Below is a small trained network, with its code and all its weights. Each question gives an input and a target symbol and asks what happens when units are switched off, that is, made to give their printed mean instead of their output.

import numpy as np


def w(rows, s, z=0):
    codes = np.array(rows[::2]) - 128.0
    scale = np.full(codes.shape[1], s)
    scale[-1] = z or s
    return codes * scale


def norm(h):
    return h / np.sqrt((h * h).mean(-1, keepdims=True) + 1e-5)


def f(y):
    return np.maximum(y, 0)


def softmax(a):
    e = np.exp(a - a.max(-1, keepdims=True))
    return e / e.sum(-1, keepdims=True)


def log_softmax(a):
    a = a - a.max(-1, keepdims=True)
    return a - np.log(np.exp(a).sum(-1, keepdims=True))


def net(x, mask):
    ids = ['αγδζηθμπσψω'.index(c) for c in x.split()]
    T = len(ids)
    res = E[ids] + P[:T]
    u = 0
    for l in range(2):
        q, k, v = (norm(res) @ M[l].T for M in (Q, K, V))
        z = softmax(np.where(np.tri(T) > 0, q @ k.T / 4**0.5, -1e9)) @ v
        res = res + np.where(mask[u], z, O[l][:, -1]) @ O[l][:, :-1]
        u += 1
        y = f(norm(res) @ A[l][:, :-1].T + A[l][:, -1])
        res = res + np.where(mask[u : u + 4], y, B[l][:, -1]) @ B[l][:, :-1]
        u += 4
    return log_softmax(norm(res)[-1] @ U[:, :-1].T + U[:, -1])


Q, K, V, O, A, B = {}, {}, {}, {}, {}, {}
E = w([
[114,190,105,173,219,111,135],'α',
[109,140,133,143,80,172,171],'γ',
[68,149,101,107,116,139,130],'δ',
[93,237,128,124,148,144,184],'ζ',
[156,163,124,153,125,51,113],'η',
[135,135,157,149,50,77,74],'θ',
[158,108,113,112,75,124,143],'μ',
[7,108,79,196,100,136,146],'π',
[207,125,139,103,85,130,111],'σ',
[89,140,154,103,72,100,165],'ψ',
[162,155,64,115,121,148,165],'ω',
],0.017)
P = w([
[134,64,146,109,195,98,141],'0',
[46,218,2,59,117,142,131],'1',
[141,55,174,136,162,98,134],'2',
[80,180,67,102,94,135,126],'3',
[150,51,177,135,154,106,128],'4',
[95,173,81,115,102,132,115],'5',
[149,47,185,138,142,114,132],'6',
[106,165,75,127,133,129,92],'7',
[148,45,184,143,139,114,136],'8',
[108,174,81,140,147,132,76],'9',
[147,45,181,138,143,112,133],'10',
],0.0079)
Q[0] = w([
[75,103,103,179,4,64,90],'0.h0',
[2,108,191,135,155,220,192],'0.h0',
[189,158,75,192,45,143,102],'0.h0',
[87,211,209,31,137,64,16],'0.h0',
],0.0062)
K[0] = w([
[110,30,193,124,99,82,109],'0.h0',
[1,120,149,124,121,201,226],'0.h0',
[172,81,116,95,46,109,149],'0.h0',
[62,224,170,68,117,50,39],'0.h0',
],0.0089)
V[0] = w([
[134,183,130,40,143,90,98],'0.h0',
[114,69,135,140,164,151,145],'0.h0',
[101,149,104,119,1,85,133],'0.h0',
[133,88,113,130,117,185,135],'0.h0',
],0.006)
O[0] = w([
[124,112,155,81,86,150,178,187],'0.h0',
[228,3,160,210,139,108,109,61],'0.h0',
[75,118,61,86,173,150,151,154],'0.h0',
[127,167,87,155,99,1,185,4],'0.h0',
],0.0064,0.002)
A[0] = w([
[170,112,175,127,84,82,84,129],'0.n0',
[146,92,181,71,157,168,172,116],'0.n1',
[112,182,1,172,45,103,131,238],'0.n2',
[128,208,110,163,172,142,132,253],'0.n3',
],0.0079,0.0017)
B[0] = w([
[98,220,67,122,114,149,118,159],'0.n0',
[180,114,138,185,100,103,211,140],'0.n1',
[191,93,147,3,249,174,158,237],'0.n2',
[175,62,157,118,14,126,73,253],'0.n3',
],0.0069,0.0077)
Q[1] = w([
[147,96,124,194,115,145,131],'1.h0',
[71,110,25,165,208,131,174],'1.h0',
[129,134,143,84,101,83,206],'1.h0',
[142,221,255,156,49,103,122],'1.h0',
],0.0084)
K[1] = w([
[181,147,114,202,165,122,122],'1.h0',
[98,136,58,155,194,100,205],'1.h0',
[127,158,130,65,91,72,192],'1.h0',
[143,254,195,172,57,141,73],'1.h0',
],0.007)
V[1] = w([
[164,131,129,214,176,42,53],'1.h0',
[101,124,55,108,83,203,208],'1.h0',
[136,71,227,120,3,168,42],'1.h0',
[102,178,162,23,156,214,186],'1.h0',
],0.0042)
O[1] = w([
[106,106,3,109,197,138,179,158],'1.h0',
[127,128,18,70,112,222,158,7],'1.h0',
[160,113,113,105,234,94,70,96],'1.h0',
[137,112,75,101,169,122,209,236],'1.h0',
],0.0062,0.0015)
A[1] = w([
[53,156,102,97,123,217,167,76],'1.n0',
[117,79,191,185,177,129,68,17],'1.n1',
[184,133,123,144,143,175,203,8],'1.n2',
[121,254,146,101,175,122,96,59],'1.n3',
],0.0082,0.0018)
B[1] = w([
[195,243,74,33,156,128,91,224],'1.n0',
[65,4,254,13,69,77,76,253],'1.n1',
[44,140,147,232,149,133,16,198],'1.n2',
[125,83,121,169,142,116,196,242],'1.n3',
],0.0073,0.0046)
U = w([
[154,63,218,59,155,98,51,181],'α',
[71,161,127,214,166,210,61,188],'γ',
[124,220,55,38,132,141,82,228],'δ',
[143,226,253,150,108,167,135,63],'ζ',
[138,163,105,175,182,28,187,142],'η',
[69,186,69,123,91,65,2,49],'θ',
[150,52,56,145,29,146,125,128],'μ',
[17,50,78,116,177,161,152,2],'π',
[242,176,133,177,82,125,33,55],'σ',
[109,119,189,88,71,117,235,12],'ψ',
[222,88,120,100,235,176,161,141],'ω',
],0.0088,0.0031)

Each question gives the input, a string of symbols that net reads in full, and the target symbol t.
The units are the heads (4 rows each of Q, K, V and O) and the neurons (one row each of A and B). Each row of codes is followed by its name. A weight is (code - 128) times the scale printed after its matrix; where a second scale follows, it is the last column's (O, A, B and U).
mask holds one flag per unit, layer by layer, with each layer's heads first. A switched-off unit (its flag False) gives its mean, the last column of its rows in O or B, instead of its output. The means were averaged over made-up inputs and are rounded, as every weight is.
A unit's drop is (log p(t) with every unit on - log p(t) with that unit switched off) / (log p(t) with every unit on - log p(t) with every unit switched off).
The circuit of an input: a set's keep is (log p(t) with only the set's units on - log p(t) with every unit switched off) / (log p(t) with every unit on - log p(t) with every unit switched off). Starting from all 10 units, units are removed one at a time, each time the one whose removal leaves the highest keep (on an exact tie, the one counted first), for as long as the keep stays at least 0.8.
circuit, biggest first: the units of the circuit, biggest drop first
k most important neurons: the k neurons with the biggest drops, biggest first
top k neurons in layer l: the k neurons of layer l with the biggest drops, biggest first
drop when u is switched off: that unit's drop, to one decimal
input η σ α θ η η ζ ζ η, target η: circuit, biggest first : [0.n0; 0.n3; 1.n3]
input γ μ α α η θ α ψ, target δ: circuit, biggest first : [1.n0; 0.h0]
input ω α η σ μ μ ζ η, target ω: circuit, biggest first : [0.n2; 1.n1]
input α α α π θ, target θ: circuit, biggest first : [0.n0; 0.n2; 0.n3]
input γ ζ α μ η α α γ, target ω: 3 most important neurons : [0.n2; 1.n1; 0.n0]
input μ ψ ω α γ α, target ω: top 2 neurons in layer 1 : [1.n1; 1.n3]
input γ α η π θ θ η μ μ σ, target δ: top neuron in layer 1 : [1.n1]
input ψ π θ μ, target δ: circuit, biggest first : [1.n0; 0.n3]
input μ θ η α η α δ ζ α μ ζ, target ζ: top 2 neurons in layer 0 : [0.n3; 0.n2]
input σ σ α α δ η α η ω α μ, target μ: top 3 neurons in layer 1 : [1.n1; 1.n0; 1.n2]
input α ψ η η ψ, target ψ: circuit, biggest first : [0.n3; 0.n2; 1.n1]
input ψ γ α α, target ω: 2 most important neurons : [1.n1; 0.n0]
input μ α η η, target ω: 2 most important neurons : [0.n2; 1.n1]
input ζ η η σ α α α η γ γ, target ω: top neuron in layer 0 : [0.n2]
input μ δ α α μ θ π α ψ, target ψ: circuit, biggest first : [0.n3; 1.n1; 0.n2]
input ζ μ ψ α ζ, target ζ: 2 most important neurons : [1.n1; 1.n2]
input α γ μ α α α γ α μ α, target α: 2 most important neurons : [0.n3; 1.n1]
input ω μ α α α η ζ ζ η σ, target δ: 2 most important neurons : [0.n3; 1.n1]
input δ α θ σ δ α η, target η: 2 most important neurons : [0.n3; 0.n0]
input γ μ γ α θ ζ μ π, target δ: circuit, biggest first : [1.n0]
input α γ α σ ζ α, target α: 2 most important neurons : [0.n3; 0.n0]
input α δ δ, target δ: drop when 1.h0 is switched off : 0.1
input α θ ζ δ α α η α γ, target γ: drop when 0.n3 is switched off : 0.7
input δ δ α ζ δ η, target δ: drop when 1.h0 is switched off : 0.2
input μ μ α α η μ μ γ, target δ: drop when 1.n3 is switched off : 0.1
